Look-ups in named tables: a row name and a column name give one cell, copied from the table.

tazurad
          doneru  teboven   nenobu    muvol   muloka   bozada
kopa      13.019   15.190   41.142    6.938   72.408    1.124
mezus    -34.852   27.740  -12.006   31.725   48.124   29.174
gov      -21.448   -2.067  -18.649  -44.543  -21.694    1.124
rom       13.019  -13.048   27.855   12.658  -33.836    1.124
zisona    13.019   -2.067  -16.435   24.098  -52.049   17.954
vuzisi    64.721   21.465   56.643  -33.103   -9.552    1.124
menate    13.019   51.271   23.426    3.124   39.017  -34.405
sasat     18.764   -2.067   27.855   31.725   -9.552  -13.835
vova     -17.618   -3.635   27.855  -19.756  -21.694    8.604
zakezug   13.019  -16.185   38.927   26.005   57.230   29.174
fesu      20.679   -2.067   32.284    6.938  -24.729  -47.494
minikol   13.019   32.446   27.855    5.031  -12.587  -17.575
linuva    18.764    7.346   32.284    6.938   -9.552    1.124
kalok     22.594   -8.341  -38.579   27.912   14.733   32.914

linuva, doneru: 18.764
sasat, muvol: 31.725
menate, muloka: 39.017
fesu, muloka: -24.729
rom, teboven: -13.048
kalok, nenobu: -38.579
fesu, bozada: -47.494
vova, muvol: -19.756
minikol, doneru: 13.019
linuva, bozada: 1.124
linuva, nenobu: 32.284
kopa, doneru: 13.019
vuzisi, nenobu: 56.643

zib =
|  | tor | givamon | kabome | tulufid | dasimu | zuf |
|---|---|---|---|---|---|---|
| vod | -15 | -640 | -126 | -96 | -113 | 532 |
| ritivos | -115 | 907 | 56 | 37 | 33 | -974 |
| negu | 23 | -674 | -209 | -77 | -105 | 580 |

What is the zuf of negu in zib? 580
What is the dasimu of negu in zib? -105
What is the zuf of ritivos in zib? -974
What is the tor of vod in zib? -15
What is the dasimu of vod in zib? -113
What is the zuf of vod in zib? 532
What is the givamon of vod in zib? -640
What is the tor of ritivos in zib? -115
What is the tulufid of negu in zib? -77
What is the tor of negu in zib? 23
What is the kabome of vod in zib? -126
What is the kabome of ritivos in zib? 56
What is the givamon of ritivos in zib? 907
What is the givamon of negu in zib? -674
What is the kabome of negu in zib? -209
What is the tulufid of ritivos in zib? 37
What is the tulufid of vod in zib? -96
What is the dasimu of ritivos in zib? 33

Table vuna
         pebamov  vizoto
kur        56793   58700
kudidi     37537   74957
nudob      50712   57637
kuz        73775   80369
vuf        49520   60921
ful        39326   44157
pilimev    37825   57451
fudot      63931   85920
tudoma     24705   81767

kur, pebamov => 56793
fudot, pebamov => 63931
pilimev, vizoto => 57451
vuf, vizoto => 60921
kudidi, pebamov => 37537
tudoma, pebamov => 24705
kur, vizoto => 58700
nudob, pebamov => 50712
Which row has the largest pebamov? kuz

lonur:
	fal	vebe	vaz	saf	dap	zeg	sevu
rit	-855	7249	713	-1779	309	3196	3144
mera	1002	729	1932	1734	7451	2973	2526
das	266	-6104	8624	4581	-2312	-33	3479
nado	3818	-279	3018	1546	4970	2337	1870
kitafam	1414	-2163	1162	-686	-7363	188	-4286

What is the sevu of mera in lonur? 2526
What is the fal of kitafam in lonur? 1414
What is the fal of das in lonur? 266
What is the vaz of kitafam in lonur? 1162
What is the fal of rit in lonur? -855
What is the vebe of nado in lonur? -279
What is the fal of mera in lonur? 1002
What is the zeg of nado in lonur? 2337
What is the saf of mera in lonur? 1734
What is the dap of nado in lonur? 4970
What is the zeg of rit in lonur? 3196
What is the vebe of mera in lonur? 729
What is the dap of kitafam in lonur? -7363
What is the vebe of das in lonur? -6104
What is the sevu of nado in lonur? 1870
What is the dap of mera in lonur? 7451
What is the vaz of rit in lonur? 713
What is the saf of das in lonur? 4581

mur:
cols = kar, ral, sikiteg, faz, toz, kovu, pumi, puv
lasam: [-68504, 23195, -68257, 24259, -71479, 25438, -70021, 22553]
nit: [-13597, -60981, -8718, -54624, -16178, -43600, -12905, -38790]
bir: [-59394, 953, -62327, -4036, -53286, -12129, -57557, -15141]
zela: [-44503, -19010, -44158, -17744, -44679, -18289, -44688, -16916]
buzud: [44356, -69987, 49119, -62310, 35350, -49459, 41851, -44037]
let: [4733, -58221, 7766, -55320, 4781, -47687, 6226, -45123]
vig: [17149, -60227, 14359, -67162, 22570, -71760, 19315, -75201]
lefop: [-60496, 33462, -59522, 37901, -65881, 38586, -63386, 39931]
fatizop: [-73889, 40736, -71944, 47689, -82110, 51208, -77868, 52736]

pumi of vig is 19315
faz of vig is -67162
pumi of lefop is -63386
ral of bir is 953
ral of buzud is -69987
sikiteg of nit is -8718

Table nidere
,remek,bidaped,fale,dos,lamasaz,mav,besote,kosil
divavaf,84807,-17774,-11552,6665,41296,-57506,-25408,-53869
murofi,-9538,20381,50238,32143,-22229,-6773,64705,18721
mebas,19573,-26404,-30322,45956,-15474,48432,10718,52929
nol,998,65162,-57158,19650,-52338,-31716,32271,33558
kanope,8651,47925,-67626,27128,-36608,-26660,55436,30329
fope,6454,22111,-63943,45810,-35748,-7321,56260,35620
sidi,-37757,40971,42513,10221,31016,62526,-16155,40190
suk,5117,30503,932,36418,24499,33887,-38185,-35462
gelam,29675,-30183,-47003,42231,-6243,70924,13025,60739
gufub,11909,20761,-42399,38216,-32130,-12989,71563,18239
lapabe,-6082,31178,23932,33547,73128,71446,-29435,43642
fopipa,-38172,55312,18754,42436,42716,58857,-65949,18232

What is the mav of fopipa in nidere?
58857
What is the lamasaz of sidi in nidere?
31016
What is the fale of fopipa in nidere?
18754
What is the lamasaz of nol in nidere?
-52338
What is the bidaped of divavaf in nidere?
-17774
What is the dos of kanope in nidere?
27128
What is the kosil of fopipa in nidere?
18232
What is the kosil of divavaf in nidere?
-53869
What is the kosil of murofi in nidere?
18721
What is the bidaped of suk in nidere?
30503
What is the fale of lapabe in nidere?
23932
Row with the largest lamasaz: lapabe

